Here is a tiny trained network, its code and every weight. The questions are about switching its units off for an input and a class, where a switched-off unit gives its printed mean instead of its output.

import numpy as np


def w(rows, s, z=0):
    codes = np.array(rows[::2]) - 128.0
    scale = np.full(codes.shape[1], s)
    scale[-1] = z or s
    return codes * scale


def f(y):
    return np.maximum(y, 0)


def log_softmax(a):
    a = a - a.max(-1, keepdims=True)
    return a - np.log(np.exp(a).sum(-1, keepdims=True))


def net(x, mask):
    res = np.array(x, float).reshape(1, 6) / 4 @ E
    y = f(res @ A[0][:, :-1].T + A[0][:, -1])
    res = res + np.where(mask, y, B[0][:, -1]) @ B[0][:, :-1]
    return log_softmax(res[-1] @ U[:, :-1].T + U[:, -1])


A, B = {}, {}
E = w([
[128,130,129,125,125,125,127,118,135],'x0',
[135,128,122,122,132,138,130,122,131],'x1',
[98,117,117,38,64,179,42,228,214],'x2',
[56,114,32,191,21,182,190,96,127],'x3',
[128,135,126,132,129,130,123,127,128],'x4',
[180,126,255,211,78,198,158,141,189],'x5',
],0.0083)
A[0] = w([
[143,115,127,123,106,132,129,123,109,38],'neuron 1',
[122,167,133,59,75,169,80,188,166,110],'neuron 2',
[176,155,148,184,177,58,183,61,65,96],'neuron 3',
[161,149,147,206,178,109,221,28,49,110],'neuron 4',
[210,121,195,77,234,64,85,163,130,29],'neuron 5',
[158,102,204,187,89,182,135,153,165,36],'neuron 6',
[104,138,122,83,106,178,75,179,161,115],'neuron 7',
[74,120,46,45,159,68,85,128,78,74],'neuron 8',
[115,119,133,33,50,164,52,230,190,145],'neuron 9',
[170,126,138,123,160,119,85,135,118,35],'neuron 10',
[159,138,180,168,55,158,147,126,164,51],'neuron 11',
[131,124,157,153,117,143,132,153,124,5],'neuron 12',
[63,125,3,94,180,85,106,122,118,86],'neuron 13',
[54,89,15,200,12,167,199,85,124,18],'neuron 14',
[204,131,208,60,247,61,61,140,126,38],'neuron 15',
[170,157,147,172,179,71,210,67,74,100],'neuron 16',
[93,130,16,59,156,73,110,122,78,69],'neuron 17',
[187,130,235,210,76,212,162,152,188,62],'neuron 18',
],0.0066,0.0024)
B[0] = w([
[137,136,121,134,125,132,130,125,126,128],'neuron 1',
[91,70,71,165,183,97,71,136,167,204],'neuron 2',
[62,69,67,164,150,99,52,137,176,223],'neuron 3',
[73,38,48,181,166,114,60,170,210,250],'neuron 4',
[91,161,133,83,4,214,137,206,81,210],'neuron 5',
[180,161,172,113,175,71,162,61,76,198],'neuron 6',
[92,90,78,188,177,94,109,131,166,193],'neuron 7',
[226,175,185,134,191,67,180,53,107,218],'neuron 8',
[71,22,29,220,204,83,69,143,213,249],'neuron 9',
[113,167,117,114,101,170,133,123,129,149],'neuron 10',
[172,163,170,107,155,88,151,83,103,187],'neuron 11',
[160,131,129,114,127,127,119,103,125,140],'neuron 12',
[217,169,196,117,160,94,183,61,83,218],'neuron 13',
[43,215,184,44,2,245,136,240,73,255],'neuron 14',
[44,191,161,55,22,232,165,233,95,223],'neuron 15',
[102,47,55,174,143,108,69,154,194,221],'neuron 16',
[210,172,221,124,176,72,188,60,94,219],'neuron 17',
[236,177,188,107,202,58,204,10,80,240],'neuron 18',
],0.0059,0.0094)
U = w([
[95,47,42,155,160,114,91,137,171,254],'0',
[221,162,173,109,160,104,160,61,105,102],'1',
[76,164,136,81,4,207,136,183,105,46],'2',
],0.012,0.00061)

Each question gives the input, the list of numbers given to net, and the class t.
The units are the neurons (one row each of A and B). Each row of codes is followed by its name. A weight is (code - 128) times the scale printed after its matrix; where a second scale follows, it is the last column's (A, B and U).
mask holds one flag per neuron, in row order. A switched-off neuron (its flag False) gives its mean, the last column of its row in B, instead of its output. The means were averaged over made-up inputs and are rounded, as every weight is.
A unit's drop is (log p(t) with every unit on - log p(t) with that unit switched off) / (log p(t) with every unit on - log p(t) with every unit switched off).
The circuit of an input: a set's keep is (log p(t) with only the set's units on - log p(t) with every unit switched off) / (log p(t) with every unit on - log p(t) with every unit switched off). Starting from the 12 units with the biggest drops (on a tie, the unit counted first), units are removed one at a time, each time the one whose removal leaves the highest keep (on an exact tie, the one counted first), for as long as the keep stays at least 0.8.
circuit, biggest first: the units of the circuit, biggest drop first
top k neurons: the k neurons with the biggest drops, biggest first
drop when u is switched off: that unit's drop, to one decimal
input [5,-5,8,4,-3,7], class 0: top neuron	neuron 9
input [6,-8,0,-4,2,3], class 2: circuit, biggest first	neuron 15; neuron 5
input [-7,5,4,-7,6,6], class 2: top 4 neurons	neuron 15; neuron 5; neuron 8; neuron 17
input [-1,-2,1,1,-6,2], class 1: top 2 neurons	neuron 4; neuron 14
input [3,8,6,-4,-4,8], class 1: top 2 neurons	neuron 18; neuron 6
input [-6,-7,0,1,7,2], class 1: top 2 neurons	neuron 14; neuron 15
input [0,-3,4,4,-8,3], class 0: top 4 neurons	neuron 15; neuron 9; neuron 5; neuron 2
input [-7,-3,3,-3,6,-4], class 1: top 2 neurons	neuron 4; neuron 14
input [2,1,-6,-7,3,-1], class 2: top 3 neurons	neuron 15; neuron 5; neuron 9
input [-5,6,-7,-6,6,1], class 0: drop when neuron 4 is switched off	0.2
input [-8,-7,-6,0,8,3], class 0: drop when neuron 12 is switched off	0.0
input [3,1,-5,-2,-6,5], class 0: drop when neuron 8 is switched off	0.2
